Below are the code and all the weights of a small trained network. Each question names an input and a class and asks about switching units off, where a switched-off unit gives its printed mean instead of its output.

import numpy as np


def w(rows, s, z=0):
    codes = np.array(rows[::2]) - 128.0
    scale = np.full(codes.shape[1], s)
    scale[-1] = z or s
    return codes * scale


def f(y):
    return np.maximum(y, 0)


def log_softmax(a):
    a = a - a.max(-1, keepdims=True)
    return a - np.log(np.exp(a).sum(-1, keepdims=True))


def net(x, mask):
    res = np.array(x, float).reshape(1, 5) / 4 @ E
    y = f(res @ A[0][:, :-1].T + A[0][:, -1])
    res = res + np.where(mask, y, B[0][:, -1]) @ B[0][:, :-1]
    return log_softmax(res[-1] @ U[:, :-1].T + U[:, -1])


A, B = {}, {}
E = w([
[238,32,52,75,157,93,193,155,167],'x0',
[35,144,174,136,219,161,158,120,100],'x1',
[209,178,190,212,82,126,74,130,15],'x2',
[126,128,92,117,11,254,58,153,28],'x3',
[206,206,155,155,97,199,143,48,249],'x4',
],0.0095)
A[0] = w([
[118,209,172,186,151,154,53,118,42,226],'n0',
[147,119,159,150,155,84,149,130,132,131],'n1',
[141,85,109,121,192,117,112,111,185,145],'n2',
[53,129,133,147,230,79,163,119,135,253],'n3',
[59,132,175,152,104,152,90,87,38,168],'n4',
[33,55,120,138,127,50,162,187,85,147],'n5',
[203,157,137,144,126,130,153,68,183,225],'n6',
[190,87,37,76,94,140,84,144,108,176],'n7',
[90,127,221,106,80,147,78,146,80,158],'n8',
[211,92,78,135,64,149,96,105,167,175],'n9',
[109,169,224,124,123,153,174,90,217,199],'n10',
[130,1,135,45,105,74,130,141,143,251],'n11',
],0.0099,0.0042)
B[0] = w([
[107,95,205,162,156,181,62,217,2,250],'n0',
[124,130,125,135,142,123,122,146,133,171],'n1',
[133,114,121,106,165,158,129,180,212,195],'n2',
[43,51,227,169,204,83,121,79,129,243],'n3',
[80,111,193,43,133,197,9,147,34,226],'n4',
[15,208,135,118,141,64,103,171,150,222],'n5',
[197,173,146,149,145,214,180,177,157,219],'n6',
[146,112,34,141,91,88,151,57,71,204],'n7',
[111,165,173,38,104,175,92,55,66,206],'n8',
[174,205,41,141,62,119,197,133,112,210],'n9',
[94,117,136,125,168,215,102,87,156,222],'n10',
[120,139,43,131,128,23,179,150,135,229],'n11',
],0.0092,0.016)
U = w([
[180,89,80,138,13,84,194,53,59,100],'0',
[86,97,188,82,117,156,22,140,33,122],'1',
[199,163,174,185,115,138,134,211,69,66],'2',
[151,155,81,105,98,181,177,129,201,136],'3',
[104,65,192,163,182,149,153,33,176,2],'4',
[78,82,124,136,158,2,147,184,135,246],'5',
],0.0096,0.00077)

Each question gives the input, the list of numbers given to net, and the class t.
The units are the neurons (one row each of A and B). Each row of codes is followed by its name. A weight is (code - 128) times the scale printed after its matrix; where a second scale follows, it is the last column's (A, B and U).
mask holds one flag per neuron, in row order. A switched-off neuron (its flag False) gives its mean, the last column of its row in B, instead of its output. The means were averaged over made-up inputs and are rounded, as every weight is.
A unit's drop is (log p(t) with every unit on - log p(t) with that unit switched off) / (log p(t) with every unit on - log p(t) with every unit switched off).
The circuit of an input: a set's keep is (log p(t) with only the set's units on - log p(t) with every unit switched off) / (log p(t) with every unit on - log p(t) with every unit switched off). Starting from all 12 units, units are removed one at a time, each time the one whose removal leaves the highest keep (on an exact tie, the one counted first), for as long as the keep stays at least 0.8.
circuit, biggest first: the units of the circuit, biggest drop first
most important unit: the unit with the biggest drop
top k neurons: the k neurons with the biggest drops, biggest first
drop when u is switched off: that unit's drop, to one decimal
input [8,7,4,0,4], class 3: circuit, biggest first -> [n0 n3]
input [3,3,6,-4,2], class 2: circuit, biggest first -> [n4]
input [0,-1,2,2,2], class 2: circuit, biggest first -> [n3 n4]
input [5,5,3,1,4], class 3: circuit, biggest first -> [n0 n3]
input [4,-4,1,-5,0], class 3: circuit, biggest first -> [n0 n6]
input [0,2,-7,7,-5], class 5: circuit, biggest first -> [n0 n11]
input [1,7,-3,-8,0], class 4: top 2 neurons -> [n3 n10]
input [5,1,1,-5,2], class 4: top 3 neurons -> [n5 n3 n9]
input [8,-3,6,-2,7], class 3: top 2 neurons -> [n6 n0]
input [-4,-2,-1,-2,5], class 4: top 3 neurons -> [n10 n11 n9]
input [0,-8,1,1,-8], class 0: top 2 neurons -> [n7 n3]
input [3,-5,-7,3,6], class 3: top 2 neurons -> [n6 n2]
input [2,-2,1,-7,3], class 4: top 3 neurons -> [n3 n10 n9]
input [-6,-8,-2,2,3], class 0: most important unit -> n9
input [-5,-1,-1,-2,5], class 4: top 2 neurons -> [n4 n10]
input [7,1,2,4,-7], class 5: drop when n5 is switched off -> 0.7
input [7,-7,2,-6,3], class 3: drop when n6 is switched off -> 0.5
input [0,-3,-6,8,-1], class 0: drop when n0 is switched off -> 0.0
